Below is a small trained network, with its code and all its weights. Each question gives an input and a target symbol and asks what happens when units are switched off, that is, made to give their printed mean instead of their output.

import numpy as np


def w(rows, s, z=0):
    codes = np.array(rows[::2]) - 128.0
    scale = np.full(codes.shape[1], s)
    scale[-1] = z or s
    return codes * scale


def f(y):
    return y / 2 * (1 + np.tanh(0.7978845608 * (y + 0.044715 * y**3)))


def softmax(a):
    e = np.exp(a - a.max(-1, keepdims=True))
    return e / e.sum(-1, keepdims=True)


def log_softmax(a):
    a = a - a.max(-1, keepdims=True)
    return a - np.log(np.exp(a).sum(-1, keepdims=True))


def net(x, mask):
    ids = ['βγδεζηλμξπτφψω'.index(c) for c in x.split()]
    T = len(ids)
    res = E[ids] + P[:T]
    r = res
    for j in range(3):
        rows = slice(2 * j, 2 * j + 2)
        q, k, v = (r @ M[0][rows].T for M in (Q, K, V))
        z = softmax(np.where(np.tri(T) > 0, q @ k.T / 2**0.5, -1e9)) @ v
        o = O[0][rows]
        res = res + np.where(mask[j], z, o[:, -1]) @ o[:, :-1]
    y = f(res @ A[0][:, :-1].T + A[0][:, -1])
    res = res + np.where(mask[3:7], y, B[0][:, -1]) @ B[0][:, :-1]
    return log_softmax(res[-1] @ U[:, :-1].T + U[:, -1])


Q, K, V, O, A, B = {}, {}, {}, {}, {}, {}
E = w([
[100,173,131],'β',
[117,114,85],'γ',
[100,200,81],'δ',
[119,80,104],'ε',
[108,136,134],'ζ',
[158,18,9],'η',
[115,87,119],'λ',
[110,176,77],'μ',
[139,8,102],'ξ',
[111,173,59],'π',
[125,83,71],'τ',
[116,181,37],'φ',
[113,115,108],'ψ',
[107,127,158],'ω',
],0.015)
P = w([
[70,148,111],'0',
[49,104,5],'1',
[189,126,36],'2',
[74,121,232],'3',
[65,106,45],'4',
[174,93,84],'5',
],0.018)
Q[0] = w([
[5,99,108],'head 1',
[118,141,104],'head 1',
[84,65,151],'head 2',
[96,102,123],'head 2',
[28,140,99],'head 3',
[158,63,24],'head 3',
],0.013)
K[0] = w([
[209,138,165],'head 1',
[143,145,140],'head 1',
[173,159,159],'head 2',
[153,118,182],'head 2',
[141,31,251],'head 3',
[136,173,133],'head 3',
],0.013)
V[0] = w([
[196,139,89],'head 1',
[148,165,46],'head 1',
[136,131,214],'head 2',
[105,49,78],'head 2',
[149,1,101],'head 3',
[112,147,77],'head 3',
],0.015)
O[0] = w([
[247,82,192,128],'head 1',
[166,128,108,232],'head 1',
[93,185,106,9],'head 2',
[120,101,112,238],'head 2',
[88,4,170,119],'head 3',
[230,133,214,187],'head 3',
],0.013,0.012)
A[0] = w([
[217,136,135,196],'neuron 1',
[104,178,127,135],'neuron 2',
[9,132,74,2],'neuron 3',
[154,65,62,244],'neuron 4',
],0.013,0.0066)
B[0] = w([
[117,41,75,220],'neuron 1',
[221,172,112,143],'neuron 2',
[66,98,7,163],'neuron 3',
[141,197,255,251],'neuron 4',
],0.0094,0.028)
U = w([
[145,234,218,59],'β',
[125,177,208,176],'γ',
[172,163,167,81],'δ',
[85,71,122,165],'ε',
[125,165,125,99],'ζ',
[143,77,157,215],'η',
[77,9,100,11],'λ',
[184,99,160,123],'μ',
[72,70,174,132],'ξ',
[156,101,112,91],'π',
[119,147,210,113],'τ',
[124,38,71,57],'φ',
[91,147,163,255],'ψ',
[83,129,122,92],'ω',
],0.015,0.0096)

Each question gives the input, a string of symbols that net reads in full, and the target symbol t.
The units are the heads (2 rows each of Q, K, V and O) and the neurons (one row each of A and B). Each row of codes is followed by its name. A weight is (code - 128) times the scale printed after its matrix; where a second scale follows, it is the last column's (O, A, B and U).
mask holds one flag per unit, heads first, then neurons. A switched-off unit (its flag False) gives its mean, the last column of its rows in O or B, instead of its output. The means were averaged over made-up inputs and are rounded, as every weight is.
A unit's drop is (log p(t) with every unit on - log p(t) with that unit switched off) / (log p(t) with every unit on - log p(t) with every unit switched off).
The circuit of an input: a set's keep is (log p(t) with only the set's units on - log p(t) with every unit switched off) / (log p(t) with every unit on - log p(t) with every unit switched off). Starting from all 7 units, units are removed one at a time, each time the one whose removal leaves the highest keep (on an exact tie, the one counted first), for as long as the keep stays at least 0.8.
units of the circuit, in order: the units of the circuit, biggest drop first
most important unit: the unit with the biggest drop
k most important neurons: the k neurons with the biggest drops, biggest first
heads that matter: for each layer, one digit per head in row order, 1 if its drop is at least 0.15 and else 0, layers parted by /
input ξ β τ ζ τ, target ω: most important unit : neuron 1
input δ β φ τ ε, target γ: units of the circuit, in order : neuron 1; neuron 4
input δ τ ξ ω φ, target φ: units of the circuit, in order : neuron 3; head 3
input ψ β γ ζ ξ, target ω: heads that matter : 011
input τ φ ω λ τ, target ε: 3 most important neurons : neuron 3; neuron 1; neuron 4
input ξ β β τ, target ξ: heads that matter : 001
input β β ψ β π, target ζ: units of the circuit, in order : head 3; neuron 1; neuron 3
input β δ β β λ, target ζ: heads that matter : 011
input π β φ φ λ, target μ: 2 most important neurons : neuron 3; neuron 1
input ε ξ ω ω, target ξ: 3 most important neurons : neuron 4; neuron 1; neuron 3
input ξ δ η φ β, target μ: 2 most important neurons : neuron 3; neuron 4
input η β γ ξ ψ, target λ: heads that matter : 011
input ξ τ β η γ, target τ: units of the circuit, in order : head 1; neuron 4; head 3; neuron 1
input ξ τ ψ φ γ, target μ: units of the circuit, in order : head 1
input ξ λ ψ γ, target ξ: units of the circuit, in order : neuron 4; head 3; neuron 1
input β β λ ψ ξ, target ψ: 3 most important neurons : neuron 1; neuron 4; neuron 3
input ξ ξ β τ ζ, target γ: 2 most important neurons : neuron 1; neuron 4
input β γ η, target μ: units of the circuit, in order : neuron 4; neuron 1; head 2
input τ γ β ζ β, target ω: units of the circuit, in order : head 3; neuron 1; neuron 3
input ω ψ π ξ τ, target λ: most important unit : head 3
input β ζ ξ ε, target ξ: 2 most important neurons : neuron 4; neuron 1
input π φ π ψ, target ψ: heads that matter : 111
